Below is a small trained network, with its code and all its weights. Each question gives an input and a class and asks what happens when units are switched off, that is, made to give their printed mean instead of their output.

import numpy as np


def w(rows, s, z=0):
    codes = np.array(rows[::2]) - 128.0
    scale = np.full(codes.shape[1], s)
    scale[-1] = z or s
    return codes * scale


def norm(h):
    return h / np.sqrt((h * h).mean(-1, keepdims=True) + 1e-5)


def f(y):
    return y / 2 * (1 + np.tanh(0.7978845608 * (y + 0.044715 * y**3)))


def log_softmax(a):
    a = a - a.max(-1, keepdims=True)
    return a - np.log(np.exp(a).sum(-1, keepdims=True))


def net(x, mask):
    res = np.array(x, float).reshape(1, 6) / 4 @ E
    u = 0
    for l in range(2):
        y = f(norm(res) @ A[l][:, :-1].T + A[l][:, -1])
        res = res + np.where(mask[u : u + 9], y, B[l][:, -1]) @ B[l][:, :-1]
        u += 9
    return log_softmax(norm(res)[-1] @ U[:, :-1].T + U[:, -1])


A, B = {}, {}
E = w([
[242,113,87,131,67,205,183],'x0',
[180,146,179,206,90,156,76],'x1',
[110,148,181,143,108,191,37],'x2',
[86,195,136,147,52,47,106],'x3',
[146,254,96,127,170,151,108],'x4',
[81,179,17,103,122,174,49],'x5',
],0.0067)
A[0] = w([
[155,173,102,179,126,114,76,154],'L0N1',
[255,175,55,116,61,177,86,29],'L0N2',
[201,163,88,140,74,211,104,25],'L0N3',
[147,163,169,180,136,97,93,57],'L0N4',
[106,65,110,99,143,152,55,27],'L0N5',
[78,76,105,135,139,171,79,2],'L0N6',
[133,150,155,166,142,160,68,130],'L0N7',
[47,194,109,96,153,111,119,82],'L0N8',
[199,106,101,103,207,124,156,49],'L0N9',
],0.012,0.0066)
B[0] = w([
[116,161,111,167,121,146,118,216],'L0N1',
[119,213,118,165,82,195,203,254],'L0N2',
[98,203,147,137,120,194,247,223],'L0N3',
[127,130,105,182,126,105,47,167],'L0N4',
[90,81,112,131,107,188,110,152],'L0N5',
[106,72,120,95,131,193,92,142],'L0N6',
[140,119,77,135,99,117,122,223],'L0N7',
[92,186,126,59,176,101,121,216],'L0N8',
[188,90,95,144,182,107,144,188],'L0N9',
],0.014,0.005)
A[1] = w([
[81,68,114,94,91,180,107,26],'L1N1',
[119,110,150,208,194,128,171,93],'L1N2',
[227,64,72,185,130,82,141,104],'L1N3',
[166,124,184,131,98,105,92,86],'L1N4',
[125,121,207,142,78,100,136,53],'L1N5',
[157,106,231,145,82,102,139,23],'L1N6',
[187,90,144,112,214,152,187,2],'L1N7',
[69,192,126,6,181,92,100,50],'L1N8',
[218,101,120,147,204,135,122,70],'L1N9',
],0.012,0.0078)
B[1] = w([
[111,44,95,96,130,148,110,145],'L1N1',
[163,129,200,80,137,204,94,174],'L1N2',
[153,97,105,108,157,84,180,239],'L1N3',
[108,129,166,164,91,96,109,139],'L1N4',
[53,88,198,136,137,128,146,147],'L1N5',
[68,135,212,190,77,85,147,163],'L1N6',
[204,168,223,40,195,160,113,195],'L1N7',
[88,190,109,10,222,30,55,255],'L1N8',
[178,124,170,70,150,173,121,184],'L1N9',
],0.012,0.0053)
U = w([
[102,191,90,240,61,76,5,65],'0',
[38,209,66,12,214,36,42,170],'1',
[40,21,64,85,100,228,66,190],'2',
[87,64,247,195,61,37,146,96],'3',
[237,83,181,48,218,168,209,132],'4',
[106,245,101,196,46,247,219,255],'5',
[152,72,43,106,104,51,218,53],'6',
],0.016,0.0056)

Each question gives the input, the list of numbers given to net, and the class t.
The units are the neurons (one row each of A and B). Each row of codes is followed by its name. A weight is (code - 128) times the scale printed after its matrix; where a second scale follows, it is the last column's (A, B and U).
mask holds one flag per neuron, layer by layer. A switched-off neuron (its flag False) gives its mean, the last column of its row in B, instead of its output. The means were averaged over made-up inputs and are rounded, as every weight is.
A unit's drop is (log p(t) with every unit on - log p(t) with that unit switched off) / (log p(t) with every unit on - log p(t) with every unit switched off).
The circuit of an input: a set's keep is (log p(t) with only the set's units on - log p(t) with every unit switched off) / (log p(t) with every unit on - log p(t) with every unit switched off). Starting from the 12 units with the biggest drops (on a tie, the unit counted first), units are removed one at a time, each time the one whose removal leaves the highest keep (on an exact tie, the one counted first), for as long as the keep stays at least 0.8.
circuit, biggest first: the units of the circuit, biggest drop first
unit that matters most: the unit with the biggest drop
k most important neurons: the k neurons with the biggest drops, biggest first
k most important neurons of layer l: the k neurons of layer l with the biggest drops, biggest first
drop of u: that unit's drop, to one decimal
input [0,3,2,-1,-2,4], class 5: most important neuron -> [L0N3]
input [-8,7,-4,1,6,-6], class 0: circuit, biggest first -> [L0N4 L1N8]
input [-4,1,5,8,5,-5], class 0: 2 most important neurons -> [L0N4 L0N1]
input [-2,-4,2,-6,-4,0], class 2: 2 most important neurons of layer 0 -> [L0N5 L0N6]
input [7,6,-3,-2,3,-8], class 5: 2 most important neurons -> [L0N2 L0N3]
input [2,4,8,-4,-4,-3], class 3: 2 most important neurons of layer 0 -> [L0N2 L0N1]
input [-4,8,6,1,-3,7], class 0: 2 most important neurons -> [L0N1 L0N4]
input [-5,8,0,-8,3,3], class 2: 2 most important neurons -> [L0N2 L0N6]
input [-2,5,-6,2,-6,3], class 3: 3 most important neurons -> [L0N7 L0N8 L0N9]
input [3,-3,3,8,7,4], class 5: 2 most important neurons -> [L0N2 L0N1]
input [-1,-2,-8,1,5,-4], class 4: drop of L0N9 -> 0.7
input [-2,1,0,-8,4,2], class 4: drop of L0N9 -> 0.1
input [8,-2,-1,-1,5,-5], class 5: drop of L0N2 -> 1.7
input [-2,8,8,-2,-3,-1], class 0: drop of L1N4 -> 0.0
input [-8,7,-5,-4,-2,-4], class 3: unit that matters most -> L0N9
